Here is a tiny trained network, its code and every weight. The questions are about switching its units off for an input and a target symbol, where a switched-off unit gives its printed mean instead of its output.

import numpy as np


def w(rows, s, z=0):
    codes = np.array(rows[::2]) - 128.0
    scale = np.full(codes.shape[1], s)
    scale[-1] = z or s
    return codes * scale


def f(y):
    return np.maximum(y, 0)


def softmax(a):
    e = np.exp(a - a.max(-1, keepdims=True))
    return e / e.sum(-1, keepdims=True)


def log_softmax(a):
    a = a - a.max(-1, keepdims=True)
    return a - np.log(np.exp(a).sum(-1, keepdims=True))


def net(x, mask):
    ids = ['βγηθλμπψ'.index(c) for c in x.split()]
    T = len(ids)
    res = E[ids] + P[:T]
    u = 0
    for l in range(2):
        r = res
        for j in range(3):
            rows = slice(2 * j, 2 * j + 2)
            q, k, v = (r @ M[l][rows].T for M in (Q, K, V))
            z = softmax(np.where(np.tri(T) > 0, q @ k.T / 2**0.5, -1e9)) @ v
            o = O[l][rows]
            res = res + np.where(mask[u + j], z, o[:, -1]) @ o[:, :-1]
        u += 3
        y = f(res @ A[l][:, :-1].T + A[l][:, -1])
        res = res + np.where(mask[u : u + 4], y, B[l][:, -1]) @ B[l][:, :-1]
        u += 4
    return log_softmax(res[-1] @ U[:, :-1].T + U[:, -1])


Q, K, V, O, A, B = {}, {}, {}, {}, {}, {}
E = w([
[76,148,153,129,79,98,218,179,97,174],'β',
[36,110,133,146,75,178,78,131,84,109],'γ',
[77,155,112,239,136,88,110,179,41,216],'η',
[182,44,82,204,4,122,192,65,139,7],'θ',
[125,103,215,144,126,142,125,101,166,181],'λ',
[91,102,98,60,147,129,88,172,179,116],'μ',
[214,103,137,67,169,153,103,110,152,161],'π',
[137,168,65,53,154,166,141,222,78,89],'ψ',
],0.012)
P = w([
[122,86,118,151,147,153,136,54,109,120],'0',
[153,128,146,169,64,144,125,169,158,120],'1',
[112,76,186,129,117,52,69,111,77,137],'2',
[195,212,162,142,64,97,61,120,148,80],'3',
[67,84,103,178,233,186,191,90,86,86],'4',
[99,192,114,191,197,38,136,3,77,68],'5',
[126,131,115,153,112,244,168,181,171,157],'6',
[124,63,194,116,231,147,185,110,175,91],'7',
[176,225,118,186,109,122,13,155,163,153],'8',
],0.008)
Q[0] = w([
[178,72,110,153,68,127,122,96,107,92],'L0H0',
[52,139,189,96,80,145,138,70,94,134],'L0H0',
[82,42,112,178,248,156,218,89,101,77],'L0H1',
[117,16,164,97,112,188,115,238,106,216],'L0H1',
[150,71,156,93,53,185,84,238,122,219],'L0H2',
[82,8,130,159,238,180,207,158,109,131],'L0H2',
],0.019)
K[0] = w([
[176,101,162,137,102,130,115,132,116,78],'L0H0',
[62,163,190,154,95,156,138,81,121,144],'L0H0',
[125,134,151,88,150,6,99,85,76,88],'L0H1',
[81,67,136,124,224,165,195,52,56,104],'L0H1',
[71,56,87,137,205,170,218,87,149,152],'L0H2',
[97,108,153,96,180,53,131,65,51,72],'L0H2',
],0.023)
V[0] = w([
[77,128,116,116,150,121,184,119,163,168],'L0H0',
[85,122,178,108,90,141,82,122,91,163],'L0H0',
[40,116,174,177,129,177,57,96,205,114],'L0H1',
[241,109,173,184,195,110,142,114,204,187],'L0H1',
[125,166,188,161,156,157,127,120,20,183],'L0H2',
[138,121,229,136,73,153,253,95,115,110],'L0H2',
],0.017)
O[0] = w([
[192,124,150,121,104,179,85,141,102,101,67],'L0H0',
[168,150,73,62,181,126,125,182,144,112,142],'L0H0',
[50,135,117,181,224,48,254,178,167,82,183],'L0H1',
[14,130,146,135,112,228,190,89,173,175,2],'L0H1',
[56,197,119,86,80,19,110,63,143,115,139],'L0H2',
[97,102,224,115,134,118,92,43,49,30,163],'L0H2',
],0.008,0.0046)
A[0] = w([
[77,176,152,47,150,218,128,155,104,252,8],'L0N0',
[77,176,127,51,132,94,72,146,155,200,46],'L0N1',
[112,202,162,33,182,112,58,103,91,174,59],'L0N2',
[96,131,187,131,117,103,139,196,63,184,165],'L0N3',
],0.011,0.0012)
B[0] = w([
[158,125,137,161,128,73,2,134,234,68,175],'L0N0',
[190,232,112,151,113,174,155,78,94,117,254],'L0N1',
[71,120,130,173,67,127,123,186,117,99,246],'L0N2',
[126,98,106,50,139,167,127,106,174,77,191],'L0N3',
],0.009,0.0091)
Q[1] = w([
[140,222,142,87,205,169,41,212,183,201],'L1H0',
[13,109,202,116,178,158,173,151,159,230],'L1H0',
[191,190,160,91,139,204,31,217,192,178],'L1H1',
[169,159,88,228,61,65,250,26,137,54],'L1H1',
[178,38,85,101,63,117,163,131,104,130],'L1H2',
[171,31,120,191,86,171,211,22,155,130],'L1H2',
],0.013)
K[1] = w([
[58,170,75,150,201,68,180,123,141,151],'L1H0',
[110,157,86,133,114,100,107,161,238,197],'L1H0',
[167,124,154,193,163,166,118,115,252,154],'L1H1',
[145,179,85,56,46,95,65,112,105,42],'L1H1',
[147,79,124,149,110,171,86,135,149,95],'L1H2',
[152,51,212,161,146,198,159,95,122,73],'L1H2',
],0.016)
V[1] = w([
[100,148,131,148,59,131,189,206,179,132],'L1H0',
[103,131,87,146,126,149,137,150,127,134],'L1H0',
[64,167,118,96,168,136,114,142,122,83],'L1H1',
[157,129,109,15,91,150,156,110,83,37],'L1H1',
[111,82,63,152,133,127,130,106,103,169],'L1H2',
[26,138,143,118,38,2,119,234,188,241],'L1H2',
],0.0052)
O[1] = w([
[180,70,104,103,183,152,138,4,172,165,85],'L1H0',
[155,114,111,107,135,131,130,100,139,134,110],'L1H0',
[132,161,147,181,159,126,106,104,139,166,165],'L1H1',
[110,136,177,155,148,70,118,115,102,157,167],'L1H1',
[176,130,164,169,135,129,127,116,158,147,88],'L1H2',
[83,31,89,207,142,163,137,112,63,107,3],'L1H2',
],0.0041,0.0065)
A[1] = w([
[116,11,68,219,22,52,215,88,141,215,4],'L1N0',
[88,101,182,177,3,31,131,39,67,96,84],'L1N1',
[239,127,52,88,95,179,34,190,63,192,96],'L1N2',
[114,55,199,84,252,251,45,224,75,192,87],'L1N3',
],0.0068,0.0033)
B[1] = w([
[163,95,181,109,137,182,80,111,66,72,150],'L1N0',
[177,76,65,99,162,214,173,123,141,141,249],'L1N1',
[63,45,154,115,101,111,130,122,132,231,218],'L1N2',
[161,254,96,57,158,106,98,141,107,158,186],'L1N3',
],0.0084,0.015)
U = w([
[122,70,118,145,108,154,118,145,82,84,92],'β',
[110,109,127,156,111,23,128,146,100,95,175],'γ',
[105,175,99,148,62,98,154,107,110,138,131],'η',
[105,157,171,81,125,110,89,127,87,133,101],'θ',
[3,127,163,123,134,121,154,117,126,146,253],'λ',
[110,117,89,106,157,151,151,201,157,168,35],'μ',
[86,124,116,135,101,109,71,132,167,110,52],'π',
[73,106,143,125,60,76,114,128,102,168,233],'ψ',
],0.0039,0.0021)

Each question gives the input, a string of symbols that net reads in full, and the target symbol t.
The units are the heads (2 rows each of Q, K, V and O) and the neurons (one row each of A and B). Each row of codes is followed by its name. A weight is (code - 128) times the scale printed after its matrix; where a second scale follows, it is the last column's (O, A, B and U).
mask holds one flag per unit, layer by layer, with each layer's heads first. A switched-off unit (its flag False) gives its mean, the last column of its rows in O or B, instead of its output. The means were averaged over made-up inputs and are rounded, as every weight is.
A unit's drop is (log p(t) with every unit on - log p(t) with that unit switched off) / (log p(t) with every unit on - log p(t) with every unit switched off).
The circuit of an input: a set's keep is (log p(t) with only the set's units on - log p(t) with every unit switched off) / (log p(t) with every unit on - log p(t) with every unit switched off). Starting from the 12 units with the biggest drops (on a tie, the unit counted first), units are removed one at a time, each time the one whose removal leaves the highest keep (on an exact tie, the one counted first), for as long as the keep stays at least 0.8.
circuit, biggest first: the units of the circuit, biggest drop first
k most important neurons: the k neurons with the biggest drops, biggest first
top k neurons in layer l: the k neurons of layer l with the biggest drops, biggest first
drop when u is switched off: that unit's drop, to one decimal
input β η λ λ θ β ψ ψ η, target ψ: circuit, biggest first -> L0H1; L1N2
input β μ μ ψ η μ λ, target η: circuit, biggest first -> L0H2; L0N1
input β θ λ λ ψ μ θ β λ, target θ: circuit, biggest first -> L0H2; L1N3; L1H2
input ψ η γ β λ π μ θ, target β: 2 most important neurons -> L1N1; L1N0
input η η μ μ β λ η ψ, target λ: circuit, biggest first -> L0H1; L0H2
input μ ψ π ψ ψ η, target ψ: circuit, biggest first -> L0H1; L1N2; L0H2
input β λ β μ ψ λ γ γ, target λ: circuit, biggest first -> L0H1
input θ ψ π β ψ, target π: circuit, biggest first -> L0H1; L0N0
input η γ μ π ψ θ, target β: circuit, biggest first -> L1N0; L0H0; L1N1
input π β η, target π: top 2 neurons in layer 0 -> L0N0; L0N3
input π η ψ λ π θ η μ γ, target η: circuit, biggest first -> L0N1; L0H2
input γ β ψ β, target β: circuit, biggest first -> L0H2; L1N1; L0H1; L1H2
input γ ψ η π π θ π θ μ, target π: circuit, biggest first -> L0N0; L0H1
input ψ ψ μ θ η μ λ π, target μ: circuit, biggest first -> L0H2
input π η π μ β β θ η, target β: circuit, biggest first -> L0H2; L1N1; L0N2; L1H2
input β μ μ, target β: 2 most important neurons -> L1N1; L0N2
input π η η λ γ θ π β, target θ: top 2 neurons in layer 1 -> L1N3; L1N1
input λ λ λ η η θ π π ψ, target π: drop when L0N0 is switched off -> 1.1
input β ψ γ μ μ λ π π, target λ: drop when L0H2 is switched off -> 0.2
input θ π β η ψ μ π, target ψ: drop when L0H1 is switched off -> 0.7
input γ η γ γ λ λ μ μ, target λ: drop when L0H1 is switched off -> 0.9
input γ η γ ψ ψ γ β η, target γ: top neuron in layer 0 -> L0N1
